Below are the code and all the weights of a small trained network. Each question names an input and a class and asks about switching units off, where a switched-off unit gives its printed mean instead of its output.

import numpy as np


def w(rows, s, z=0):
    codes = np.array(rows[::2]) - 128.0
    scale = np.full(codes.shape[1], s)
    scale[-1] = z or s
    return codes * scale


def norm(h):
    return h / np.sqrt((h * h).mean(-1, keepdims=True) + 1e-5)


def f(y):
    return np.maximum(y, 0)


def log_softmax(a):
    a = a - a.max(-1, keepdims=True)
    return a - np.log(np.exp(a).sum(-1, keepdims=True))


def net(x, mask):
    res = np.array(x, float).reshape(1, 2) / 4 @ E
    u = 0
    for l in range(2):
        y = f(norm(res) @ A[l][:, :-1].T + A[l][:, -1])
        res = res + np.where(mask[u : u + 13], y, B[l][:, -1]) @ B[l][:, :-1]
        u += 13
    return log_softmax(norm(res)[-1] @ U[:, :-1].T + U[:, -1])


A, B = {}, {}
E = w([
[80,107,131,110,235,254,26],'x0',
[227,143,253,130,247,167,140],'x1',
],0.0086)
A[0] = w([
[160,115,163,128,148,134,132,99],'L0N1',
[163,121,144,131,46,41,180,79],'L0N2',
[120,134,115,133,75,97,144,60],'L0N3',
[134,145,157,126,41,81,142,117],'L0N4',
[117,128,105,124,4,77,147,3],'L0N5',
[143,130,160,125,134,100,148,147],'L0N6',
[88,108,78,126,116,157,114,85],'L0N7',
[60,150,96,128,105,154,106,89],'L0N8',
[115,122,118,120,103,133,79,62],'L0N9',
[109,144,149,137,108,116,117,88],'L0N10',
[156,152,158,150,182,127,146,100],'L0N11',
[140,114,180,100,182,100,143,105],'L0N12',
[149,128,149,124,143,150,121,76],'L0N13',
],0.023,0.0047)
B[0] = w([
[130,160,134,150,156,149,95,161],'L0N1',
[138,151,108,91,27,157,162,249],'L0N2',
[107,147,151,188,156,107,142,185],'L0N3',
[147,145,154,69,81,158,134,212],'L0N4',
[91,138,135,240,148,66,165,242],'L0N5',
[173,2,80,167,151,104,170,161],'L0N6',
[148,98,99,108,135,173,102,181],'L0N7',
[171,105,93,97,143,158,109,187],'L0N8',
[145,106,118,116,139,149,121,154],'L0N9',
[125,121,135,137,123,132,135,136],'L0N10',
[130,168,123,160,171,154,78,174],'L0N11',
[137,162,136,161,166,153,88,172],'L0N12',
[112,119,140,100,139,59,136,152],'L0N13',
],0.052,0.023)
A[1] = w([
[95,138,169,137,196,103,112,53],'L1N1',
[240,215,218,183,151,90,86,63],'L1N2',
[98,56,70,213,223,50,156,5],'L1N3',
[143,92,119,247,131,198,141,71],'L1N4',
[23,106,213,152,253,68,62,43],'L1N5',
[118,147,144,133,163,112,140,65],'L1N6',
[114,94,186,16,145,183,101,76],'L1N7',
[60,138,195,97,61,13,211,87],'L1N8',
[143,111,180,70,137,173,126,88],'L1N9',
[157,134,136,213,141,114,179,21],'L1N10',
[154,90,156,102,144,72,184,24],'L1N11',
[81,145,177,96,78,21,214,71],'L1N12',
[86,135,187,137,91,103,154,57],'L1N13',
],0.022,0.0027)
B[1] = w([
[156,150,136,160,103,161,105,171],'L1N1',
[62,153,86,137,159,107,175,221],'L1N2',
[116,128,169,137,24,94,100,181],'L1N3',
[94,129,187,61,149,51,142,253],'L1N4',
[202,130,196,193,93,184,37,213],'L1N5',
[159,117,134,146,144,111,137,143],'L1N6',
[110,90,126,117,133,184,112,175],'L1N7',
[67,81,57,255,149,154,188,240],'L1N8',
[137,98,162,135,127,159,130,155],'L1N9',
[168,89,59,97,177,179,86,218],'L1N10',
[166,95,109,156,149,101,126,131],'L1N11',
[57,82,78,217,175,156,178,226],'L1N12',
[128,101,102,163,158,145,157,183],'L1N13',
],0.051,0.017)
U = w([
[115,46,149,74,64,3,96,115],'0',
[162,46,102,63,137,189,87,146],'1',
[88,105,74,238,82,108,223,184],'2',
[139,179,163,221,170,125,46,168],'3',
[113,129,159,110,118,108,164,1],'4',
[105,209,100,43,209,53,164,105],'5',
[197,188,125,53,29,135,195,109],'6',
],0.018,0.0088)

Each question gives the input, the list of numbers given to net, and the class t.
The units are the neurons (one row each of A and B). Each row of codes is followed by its name. A weight is (code - 128) times the scale printed after its matrix; where a second scale follows, it is the last column's (A, B and U).
mask holds one flag per neuron, layer by layer. A switched-off neuron (its flag False) gives its mean, the last column of its row in B, instead of its output. The means were averaged over made-up inputs and are rounded, as every weight is.
A unit's drop is (log p(t) with every unit on - log p(t) with that unit switched off) / (log p(t) with every unit on - log p(t) with every unit switched off).
most important unit: the unit with the biggest drop
top k neurons: the k neurons with the biggest drops, biggest first
top k neurons in layer l: the k neurons of layer l with the biggest drops, biggest first
drop of u: that unit's drop, to one decimal
input [7,0], class 1: top neuron => (L0N5)
input [-8,6], class 6: top 2 neurons in layer 0 => (L0N2, L0N5)
input [0,0], class 0: top 2 neurons => (L0N2, L0N13)
input [-8,7], class 6: top 4 neurons => (L0N2, L0N5, L1N8, L1N12)
input [3,-5], class 1: top 2 neurons => (L0N8, L0N7)
input [6,1], class 3: top 2 neurons in layer 0 => (L0N2, L0N4)
input [2,0], class 1: top 2 neurons => (L0N5, L0N3)
input [-4,3], class 6: top 3 neurons => (L0N2, L1N8, L1N12)
input [-2,4], class 3: top 3 neurons in layer 0 => (L0N11, L0N2, L0N12)
input [-6,5], class 6: top 3 neurons => (L0N2, L1N8, L0N5)
input [-7,6], class 6: top 2 neurons in layer 0 => (L0N2, L0N5)
input [0,-1], class 0: top 3 neurons in layer 0 => (L0N8, L0N7, L0N5)
input [-1,3], class 3: drop of L0N2 => 0.5
input [-5,8], class 5: most important unit => L0N5
input [4,-3], class 1: drop of L0N5 => 0.7
input [4,0], class 1: drop of L0N3 => 0.1
